Here is a tiny trained network, its code and every weight. The questions are about switching its units off for an input and a class, where a switched-off unit gives its printed mean instead of its output.

import numpy as np


def w(rows, s, z=0):
    codes = np.array(rows[::2]) - 128.0
    scale = np.full(codes.shape[1], s)
    scale[-1] = z or s
    return codes * scale


def f(y):
    return np.maximum(y, 0)


def log_softmax(a):
    a = a - a.max(-1, keepdims=True)
    return a - np.log(np.exp(a).sum(-1, keepdims=True))


def net(x, mask):
    res = np.array(x, float).reshape(1, 3) / 4 @ E
    y = f(res @ A[0][:, :-1].T + A[0][:, -1])
    res = res + np.where(mask, y, B[0][:, -1]) @ B[0][:, :-1]
    return log_softmax(res[-1] @ U[:, :-1].T + U[:, -1])


A, B = {}, {}
E = w([
[9,91,163],'x0',
[118,190,129],'x1',
[175,114,230],'x2',
],0.013)
A[0] = w([
[140,184,33,180],'neuron 1',
[125,3,147,199],'neuron 2',
[132,134,168,123],'neuron 3',
[157,43,142,254],'neuron 4',
[174,202,71,160],'neuron 5',
[109,32,139,164],'neuron 6',
],0.015,0.0043)
B[0] = w([
[24,38,37,252],'neuron 1',
[32,109,221,254],'neuron 2',
[99,133,98,176],'neuron 3',
[105,181,253,223],'neuron 4',
[214,11,85,242],'neuron 5',
[35,1,212,232],'neuron 6',
],0.0092,0.0098)
U = w([
[123,170,176,68],'0',
[100,226,233,250],'1',
[144,245,163,56],'2',
[109,35,24,133],'3',
[222,88,194,143],'4',
[68,63,230,77],'5',
],0.012)

Each question gives the input, the list of numbers given to net, and the class t.
The units are the neurons (one row each of A and B). Each row of codes is followed by its name. A weight is (code - 128) times the scale printed after its matrix; where a second scale follows, it is the last column's (A, B and U).
mask holds one flag per neuron, in row order. A switched-off neuron (its flag False) gives its mean, the last column of its row in B, instead of its output. The means were averaged over made-up inputs and are rounded, as every weight is.
A unit's drop is (log p(t) with every unit on - log p(t) with that unit switched off) / (log p(t) with every unit on - log p(t) with every unit switched off).
The circuit of an input: a set's keep is (log p(t) with only the set's units on - log p(t) with every unit switched off) / (log p(t) with every unit on - log p(t) with every unit switched off). Starting from all 6 units, units are removed one at a time, each time the one whose removal leaves the highest keep (on an exact tie, the one counted first), for as long as the keep stays at least 0.8.
circuit, biggest first: the units of the circuit, biggest drop first
most important unit: the unit with the biggest drop
top k neurons: the k neurons with the biggest drops, biggest first
drop of u: that unit's drop, to one decimal
input [0,6,1], class 3: top 2 neurons : (neuron 4; neuron 2)
input [0,7,4], class 1: top 2 neurons : (neuron 1; neuron 5)
input [8,8,3], class 1: circuit, biggest first : (neuron 1; neuron 5)
input [-7,0,1], class 3: most important unit : neuron 1
input [5,7,1], class 1: circuit, biggest first : (neuron 1; neuron 6)
input [3,5,-1], class 1: circuit, biggest first : (neuron 5; neuron 6)
input [3,4,8], class 1: top 2 neurons : (neuron 1; neuron 5)
input [5,7,-2], class 1: circuit, biggest first : (neuron 5; neuron 6)
input [-7,-7,6], class 1: top 2 neurons : (neuron 4; neuron 1)
input [-4,-2,1], class 4: drop of neuron 1 : 0.2
input [4,6,-6], class 3: drop of neuron 5 : 0.0
input [4,6,3], class 1: drop of neuron 6 : 0.1
input [-1,8,8], class 1: drop of neuron 1 : 0.1
input [-3,-1,3], class 4: most important unit : neuron 2
